Here is a tiny trained network, its code and every weight. The questions are about switching its units off for an input and a class, where a switched-off unit gives its printed mean instead of its output.

import numpy as np


def w(rows, s, z=0):
    codes = np.array(rows[::2]) - 128.0
    scale = np.full(codes.shape[1], s)
    scale[-1] = z or s
    return codes * scale


def norm(h):
    return h / np.sqrt((h * h).mean(-1, keepdims=True) + 1e-5)


def f(y):
    return y / 2 * (1 + np.tanh(0.7978845608 * (y + 0.044715 * y**3)))


def log_softmax(a):
    a = a - a.max(-1, keepdims=True)
    return a - np.log(np.exp(a).sum(-1, keepdims=True))


def net(x, mask):
    res = np.array(x, float).reshape(1, 7) / 4 @ E
    u = 0
    for l in range(4):
        y = f(norm(res) @ A[l][:, :-1].T + A[l][:, -1])
        res = res + np.where(mask[u : u + 8], y, B[l][:, -1]) @ B[l][:, :-1]
        u += 8
    return log_softmax(norm(res)[-1] @ U[:, :-1].T + U[:, -1])


A, B = {}, {}
E = w([
[132,223,100,231,52,65,121,150,180,116],'x0',
[123,171,111,117,160,87,77,2,57,129],'x1',
[207,193,145,120,177,168,102,175,128,155],'x2',
[117,107,111,94,68,132,51,145,119,207],'x3',
[130,129,127,124,127,126,132,125,130,135],'x4',
[134,136,134,105,121,105,152,114,141,155],'x5',
[180,83,165,188,104,204,142,53,159,171],'x6',
],0.0059)
A[0] = w([
[178,146,165,135,147,95,232,76,104,33,174],'0.n0',
[153,68,243,108,125,131,137,104,166,152,140],'0.n1',
[158,77,81,70,64,110,13,140,169,182,60],'0.n2',
[3,33,148,160,120,63,148,104,130,106,98],'0.n3',
[149,148,108,94,151,84,67,124,159,94,2],'0.n4',
[131,209,168,102,170,184,96,188,122,118,80],'0.n5',
[127,156,191,169,197,113,255,119,111,67,31],'0.n6',
[93,169,71,115,105,144,125,106,110,184,238],'0.n7',
],0.005,0.0051)
B[0] = w([
[106,136,121,137,152,131,64,110,163,158,254],'0.n0',
[137,118,84,146,115,112,123,145,91,160,187],'0.n1',
[51,120,201,104,139,137,60,129,220,162,170],'0.n2',
[254,123,75,58,78,145,116,127,168,82,200],'0.n3',
[130,94,110,137,88,154,159,153,84,120,93],'0.n4',
[170,130,112,59,84,109,140,85,151,100,146],'0.n5',
[76,99,102,116,201,188,75,148,249,120,172],'0.n6',
[123,172,144,163,163,120,79,115,115,58,255],'0.n7',
],0.0081,0.0035)
A[1] = w([
[115,169,180,248,94,188,163,46,124,186,83],'1.n0',
[187,81,176,211,60,193,165,4,133,169,16],'1.n1',
[2,32,129,138,45,72,179,52,151,58,105],'1.n2',
[177,173,85,147,220,116,225,97,104,88,91],'1.n3',
[139,85,185,195,201,117,221,137,172,39,41],'1.n4',
[142,112,125,98,146,235,76,141,118,72,76],'1.n5',
[214,219,97,84,165,188,96,161,124,190,4],'1.n6',
[118,131,221,178,89,237,135,50,179,160,38],'1.n7',
],0.0046,0.0023)
B[1] = w([
[104,152,97,146,170,100,147,188,56,128,224],'1.n0',
[212,109,40,127,191,103,128,211,108,203,254],'1.n1',
[255,194,44,47,100,250,93,116,176,113,219],'1.n2',
[97,137,124,91,127,116,75,91,188,156,171],'1.n3',
[91,152,110,119,167,152,126,59,221,160,186],'1.n4',
[136,167,121,123,105,68,142,108,152,174,233],'1.n5',
[203,136,127,101,59,136,108,123,155,34,174],'1.n6',
[144,137,12,90,205,92,119,227,89,200,230],'1.n7',
],0.0066,0.0015)
A[2] = w([
[120,114,75,105,152,153,160,152,100,184,22],'2.n0',
[100,113,191,143,130,202,119,67,175,117,48],'2.n1',
[73,167,114,70,142,89,128,177,134,66,31],'2.n2',
[124,52,148,33,205,205,143,109,86,118,79],'2.n3',
[90,100,156,121,90,197,244,254,208,142,3],'2.n4',
[124,183,78,215,102,110,115,126,179,103,165],'2.n5',
[71,149,95,53,130,37,132,168,119,71,54],'2.n6',
[188,221,205,116,189,157,121,159,134,145,49],'2.n7',
],0.0069,0.0028)
B[2] = w([
[126,128,139,171,139,85,124,178,121,87,144],'2.n0',
[101,109,107,179,149,126,115,122,183,148,138],'2.n1',
[143,47,63,165,181,158,147,148,119,189,186],'2.n2',
[88,224,155,189,53,111,254,194,150,106,240],'2.n3',
[124,25,188,165,121,40,19,7,20,83,231],'2.n4',
[114,117,182,101,113,148,221,151,129,154,255],'2.n5',
[214,91,92,172,184,174,147,182,106,196,198],'2.n6',
[152,49,78,90,77,155,145,102,165,101,177],'2.n7',
],0.0082,0.0041)
A[3] = w([
[79,114,162,55,49,173,63,180,101,201,139],'3.n0',
[64,193,193,153,64,124,232,177,97,129,61],'3.n1',
[41,155,133,86,85,146,31,159,140,210,4],'3.n2',
[188,161,139,125,71,127,188,136,155,92,126],'3.n3',
[118,37,101,138,63,96,175,90,128,98,138],'3.n4',
[127,106,52,91,200,112,132,193,81,153,26],'3.n5',
[109,170,159,132,181,89,96,2,25,92,3],'3.n6',
[240,138,117,44,67,167,128,121,168,39,12],'3.n7',
],0.0065,0.0037)
B[3] = w([
[124,171,107,148,197,132,171,63,193,86,252],'3.n0',
[42,183,217,125,58,69,227,138,73,149,236],'3.n1',
[81,86,142,159,216,215,198,102,244,95,171],'3.n2',
[75,190,89,116,88,148,124,117,79,99,223],'3.n3',
[171,188,125,63,127,133,74,133,66,136,219],'3.n4',
[166,111,126,214,93,150,166,179,130,219,238],'3.n5',
[163,2,201,121,94,66,33,134,67,84,242],'3.n6',
[204,167,53,9,68,227,55,93,154,116,255],'3.n7',
],0.0082,0.0024)
U = w([
[227,86,22,222,200,146,166,231,52,231,82],'0',
[222,197,21,15,28,228,70,67,133,36,5],'1',
[129,23,225,153,85,34,33,76,31,46,235],'2',
[29,231,194,170,43,100,231,145,70,121,139],'3',
[38,107,120,172,227,218,119,59,253,94,151],'4',
],0.011,0.0029)

Each question gives the input, the list of numbers given to net, and the class t.
The units are the neurons (one row each of A and B). Each row of codes is followed by its name. A weight is (code - 128) times the scale printed after its matrix; where a second scale follows, it is the last column's (A, B and U).
mask holds one flag per neuron, layer by layer. A switched-off neuron (its flag False) gives its mean, the last column of its row in B, instead of its output. The means were averaged over made-up inputs and are rounded, as every weight is.
A unit's drop is (log p(t) with every unit on - log p(t) with that unit switched off) / (log p(t) with every unit on - log p(t) with every unit switched off).
The circuit of an input: a set's keep is (log p(t) with only the set's units on - log p(t) with every unit switched off) / (log p(t) with every unit on - log p(t) with every unit switched off). Starting from the 12 units with the biggest drops (on a tie, the unit counted first), units are removed one at a time, each time the one whose removal leaves the highest keep (on an exact tie, the one counted first), for as long as the keep stays at least 0.8.
circuit, biggest first: the units of the circuit, biggest drop first
unit that matters most: the unit with the biggest drop
k most important neurons: the k neurons with the biggest drops, biggest first
k most important neurons of layer l: the k neurons of layer l with the biggest drops, biggest first
drop when u is switched off: that unit's drop, to one decimal
input [0,-5,0,-6,-4,4,-4], class 4: unit that matters most => 1.n4
input [4,4,-3,5,5,3,-1], class 4: 4 most important neurons => 0.n2, 2.n3, 2.n4, 3.n2
input [7,4,-1,6,-2,0,-3], class 3: 2 most important neurons => 2.n5, 3.n1
input [-4,5,0,-6,2,4,-2], class 4: 2 most important neurons => 0.n6, 2.n4
input [-8,3,-7,-8,-2,3,-5], class 3: 2 most important neurons => 2.n3, 2.n7
input [8,-5,7,3,8,1,-4], class 3: 3 most important neurons => 2.n5, 0.n3, 3.n1
input [7,7,1,4,-6,-4,7], class 0: 3 most important neurons of layer 2 => 2.n4, 2.n3, 2.n5
input [-5,-1,4,-7,-1,4,-5], class 4: 2 most important neurons => 0.n6, 1.n7
input [6,7,1,-1,-6,4,5], class 2: 2 most important neurons => 2.n3, 3.n6
input [8,-7,3,-6,7,-7,6], class 3: circuit, biggest first => 2.n5, 3.n1
input [-6,1,-5,8,6,0,7], class 4: 2 most important neurons of layer 3 => 3.n0, 3.n2
input [3,5,3,-3,3,-3,-3], class 2: 3 most important neurons => 2.n3, 0.n3, 1.n7
input [-8,-6,-4,-3,5,5,-7], class 3: 3 most important neurons => 2.n3, 3.n1, 1.n7
input [6,1,6,5,4,-2,-7], class 0: 4 most important neurons => 2.n6, 2.n2, 0.n3, 2.n3
input [7,-8,0,2,-2,8,-3], class 2: unit that matters most => 2.n4
input [-4,2,0,2,-8,8,-3], class 3: 2 most important neurons => 2.n3, 3.n1
input [-7,-3,7,-1,3,1,6], class 1: 2 most important neurons => 1.n6, 2.n7
input [-6,-7,-4,4,-5,-3,8], class 0: 3 most important neurons => 1.n1, 1.n7, 3.n6
input [7,-5,6,1,1,-1,-2], class 3: 4 most important neurons => 2.n5, 0.n3, 3.n1, 1.n2
input [4,7,-3,8,7,1,-8], class 0: most important neuron => 2.n6
input [-5,-3,-4,-2,-6,1,-1], class 3: 2 most important neurons of layer 2 => 2.n3, 2.n7
input [6,5,3,6,6,0,-8], class 0: 2 most important neurons of layer 2 => 2.n6, 2.n3
input [8,-1,8,-2,-7,6,6], class 1: 2 most important neurons of layer 3 => 3.n7, 3.n5
input [-7,-2,-7,2,-7,-8,8], class 0: 2 most important neurons of layer 1 => 1.n1, 1.n7
input [-4,0,6,-7,4,-4,3], class 4: 2 most important neurons of layer 1 => 1.n2, 1.n4
input [5,-7,-3,-5,0,0,-7], class 0: 2 most important neurons of layer 3 => 3.n6, 3.n1
input [-8,5,2,-5,6,-7,4], class 3: circuit, biggest first => 2.n3
input [-2,7,-7,6,-1,0,-2], class 1: 2 most important neurons of layer 0 => 0.n3, 0.n0
input [-1,2,1,6,-5,6,-5], class 4: drop when 0.n2 is switched off => 1.4
